Below is a small trained network, with its code and all its weights. Each question gives an input and a target symbol and asks what happens when units are switched off, that is, made to give their printed mean instead of their output.

import numpy as np


def w(rows, s, z=0):
    codes = np.array(rows[::2]) - 128.0
    scale = np.full(codes.shape[1], s)
    scale[-1] = z or s
    return codes * scale


def f(y):
    return np.maximum(y, 0)


def softmax(a):
    e = np.exp(a - a.max(-1, keepdims=True))
    return e / e.sum(-1, keepdims=True)


def log_softmax(a):
    a = a - a.max(-1, keepdims=True)
    return a - np.log(np.exp(a).sum(-1, keepdims=True))


def net(x, mask):
    ids = ['δεζηλμφ'.index(c) for c in x.split()]
    T = len(ids)
    res = E[ids] + P[:T]
    u = 0
    for l in range(2):
        r = res
        for j in range(2):
            rows = slice(4 * j, 4 * j + 4)
            q, k, v = (r @ M[l][rows].T for M in (Q, K, V))
            z = softmax(np.where(np.tri(T) > 0, q @ k.T / 4**0.5, -1e9)) @ v
            o = O[l][rows]
            res = res + np.where(mask[u + j], z, o[:, -1]) @ o[:, :-1]
        u += 2
        y = f(res @ A[l][:, :-1].T + A[l][:, -1])
        res = res + np.where(mask[u : u + 4], y, B[l][:, -1]) @ B[l][:, :-1]
        u += 4
    return log_softmax(res[-1] @ U[:, :-1].T + U[:, -1])


Q, K, V, O, A, B = {}, {}, {}, {}, {}, {}
E = w([
[181,193,161,155],'δ',
[94,212,132,42],'ε',
[156,250,123,134],'ζ',
[88,100,86,82],'η',
[104,64,220,106],'λ',
[169,96,144,81],'μ',
[143,130,244,59],'φ',
],0.017)
P = w([
[240,40,176,62],'0',
[22,119,250,253],'1',
[79,186,171,155],'2',
[94,85,181,54],'3',
[155,191,141,135],'4',
[138,215,137,161],'5',
[139,179,108,92],'6',
[172,203,172,77],'7',
],0.0056)
Q[0] = w([
[62,80,152,132],'L0H1',
[153,209,137,79],'L0H1',
[148,80,128,122],'L0H1',
[87,137,68,42],'L0H1',
[114,94,253,124],'L0H2',
[62,106,128,166],'L0H2',
[89,150,123,172],'L0H2',
[175,160,187,149],'L0H2',
],0.013)
K[0] = w([
[237,120,144,44],'L0H1',
[90,159,13,108],'L0H1',
[137,136,255,71],'L0H1',
[71,38,118,90],'L0H1',
[170,226,139,1],'L0H2',
[49,85,122,243],'L0H2',
[117,184,183,178],'L0H2',
[181,71,177,72],'L0H2',
],0.0083)
V[0] = w([
[4,94,85,109],'L0H1',
[126,173,167,116],'L0H1',
[57,221,117,126],'L0H1',
[100,232,174,137],'L0H1',
[97,55,177,137],'L0H2',
[112,117,88,73],'L0H2',
[109,114,74,71],'L0H2',
[107,118,84,55],'L0H2',
],0.011)
O[0] = w([
[56,175,192,247,105],'L0H1',
[34,64,88,100,207],'L0H1',
[27,144,186,47,228],'L0H1',
[26,1,78,47,255],'L0H1',
[123,32,253,161,113],'L0H2',
[63,153,100,148,144],'L0H2',
[71,171,118,141,131],'L0H2',
[20,190,135,161,162],'L0H2',
],0.0066,0.0098)
A[0] = w([
[172,114,176,222,2],'L0N1',
[50,100,209,118,86],'L0N2',
[146,168,254,67,64],'L0N3',
[144,180,140,63,76],'L0N4',
],0.0079,0.005)
B[0] = w([
[201,185,128,179,132],'L0N1',
[219,146,140,103,252],'L0N2',
[99,91,2,189,188],'L0N3',
[80,77,154,144,180],'L0N4',
],0.0086,0.013)
Q[1] = w([
[75,93,129,162],'L1H1',
[171,135,142,248],'L1H1',
[130,255,56,178],'L1H1',
[98,139,119,151],'L1H1',
[115,197,92,229],'L1H2',
[136,138,126,213],'L1H2',
[174,134,97,241],'L1H2',
[240,230,132,72],'L1H2',
],0.0077)
K[1] = w([
[30,64,97,86],'L1H1',
[114,162,187,121],'L1H1',
[141,152,203,56],'L1H1',
[50,138,119,175],'L1H1',
[75,39,167,36],'L1H2',
[108,172,255,155],'L1H2',
[101,22,140,114],'L1H2',
[159,97,132,135],'L1H2',
],0.0087)
V[1] = w([
[223,22,97,123],'L1H1',
[200,1,89,101],'L1H1',
[133,98,56,109],'L1H1',
[62,48,31,140],'L1H1',
[229,160,225,135],'L1H2',
[168,98,241,192],'L1H2',
[27,15,213,179],'L1H2',
[67,67,137,153],'L1H2',
],0.0091)
O[1] = w([
[28,160,190,194,204],'L1H1',
[125,184,198,226,247],'L1H1',
[122,166,209,54,188],'L1H1',
[144,76,221,101,194],'L1H1',
[143,235,9,255,74],'L1H2',
[100,177,79,184,33],'L1H2',
[37,3,108,157,92],'L1H2',
[43,1,144,109,122],'L1H2',
],0.0061,0.013)
A[1] = w([
[203,102,71,186,64],'L1N1',
[109,74,98,94,107],'L1N2',
[179,180,60,156,79],'L1N3',
[1,130,100,80,255],'L1N4',
],0.0083,0.0038)
B[1] = w([
[64,171,84,64,139],'L1N1',
[231,97,220,229,184],'L1N2',
[141,33,23,3,159],'L1N3',
[233,107,120,240,250],'L1N4',
],0.0065,0.022)
U = w([
[253,203,155,175,3],'δ',
[193,41,86,138,157],'ε',
[94,143,136,33,77],'ζ',
[137,90,62,117,195],'η',
[178,96,64,206,107],'λ',
[190,166,76,111,137],'μ',
[119,82,140,204,80],'φ',
],0.005,0.0055)

Each question gives the input, a string of symbols that net reads in full, and the target symbol t.
The units are the heads (4 rows each of Q, K, V and O) and the neurons (one row each of A and B). Each row of codes is followed by its name. A weight is (code - 128) times the scale printed after its matrix; where a second scale follows, it is the last column's (O, A, B and U).
mask holds one flag per unit, layer by layer, with each layer's heads first. A switched-off unit (its flag False) gives its mean, the last column of its rows in O or B, instead of its output. The means were averaged over made-up inputs and are rounded, as every weight is.
A unit's drop is (log p(t) with every unit on - log p(t) with that unit switched off) / (log p(t) with every unit on - log p(t) with every unit switched off).
The circuit of an input: a set's keep is (log p(t) with only the set's units on - log p(t) with every unit switched off) / (log p(t) with every unit on - log p(t) with every unit switched off). Starting from all 12 units, units are removed one at a time, each time the one whose removal leaves the highest keep (on an exact tie, the one counted first), for as long as the keep stays at least 0.8.
circuit, biggest first: the units of the circuit, biggest drop first
top k neurons: the k neurons with the biggest drops, biggest first
top k neurons in layer l: the k neurons of layer l with the biggest drops, biggest first
which heads matter: for each layer, one digit per head in row order, 1 if its drop is at least 0.15 and else 0, layers parted by /
input ζ μ ε μ δ, target ζ: top neuron in layer 0	(L0N2)
input λ ζ ζ φ, target λ: circuit, biggest first	(L0H1, L1H2, L0H2)
input λ δ δ, target λ: circuit, biggest first	(L1H2, L0H1, L0H2)
input φ ε ζ ζ, target φ: circuit, biggest first	(L1H1, L0H1, L0H2, L0N3)
input ε ε φ ε ε φ ε, target ε: circuit, biggest first	(L1H1, L1H2, L1N4, L0H1)
input μ ζ φ ε, target μ: circuit, biggest first	(L0H1, L1H2, L1N3)
input ζ ζ δ ε ζ ε ε, target ζ: circuit, biggest first	(L0H1, L1H2)
input ζ φ ε ε λ, target ζ: which heads matter	11 / 01
input φ φ η, target φ: circuit, biggest first	(L0H2, L1H1, L0N3, L1H2)
input λ φ ε δ λ ε φ, target λ: circuit, biggest first	(L0H1, L1H2, L0N1, L0H2)
input ζ λ ε ζ ε η, target ζ: circuit, biggest first	(L0H2, L1N4, L1H2)
input μ ε δ μ, target μ: circuit, biggest first	(L0H1, L1H2, L1N3, L1N4)
input η η ε ζ, target η: which heads matter	10 / 11
input μ ζ φ ζ, target μ: which heads matter	10 / 01
input δ μ η, target δ: top neuron in layer 1	(L1N3)
input φ μ ε φ, target φ: circuit, biggest first	(L1H1, L0H2, L0H1)
input η φ ε, target η: which heads matter	11 / 11
input ζ φ ε, target ζ: circuit, biggest first	(L1H2, L0H1)
input λ η η, target λ: circuit, biggest first	(L0H1, L1H2, L0H2)
input μ μ ε λ ε ε μ φ, target μ: circuit, biggest first	(L0H1, L1H2, L0N3, L1N3)
input λ ζ ε, target λ: top 2 neurons	(L0N1, L0N2)
input ε φ δ, target ε: top 2 neurons	(L0N2, L1N2)
input φ φ ε φ μ ε λ, target φ: top 2 neurons	(L0N3, L0N2)
input φ ε λ ε ε λ δ, target φ: top 3 neurons	(L0N3, L0N2, L1N3)
input δ λ φ ε ε, target δ: top 2 neurons	(L0N2, L1N3)
input ζ ε μ φ ε λ, target ζ: top 3 neurons	(L1N4, L0N2, L1N2)
input φ ε ζ ε δ λ ε, target φ: top 2 neurons	(L0N3, L1N4)
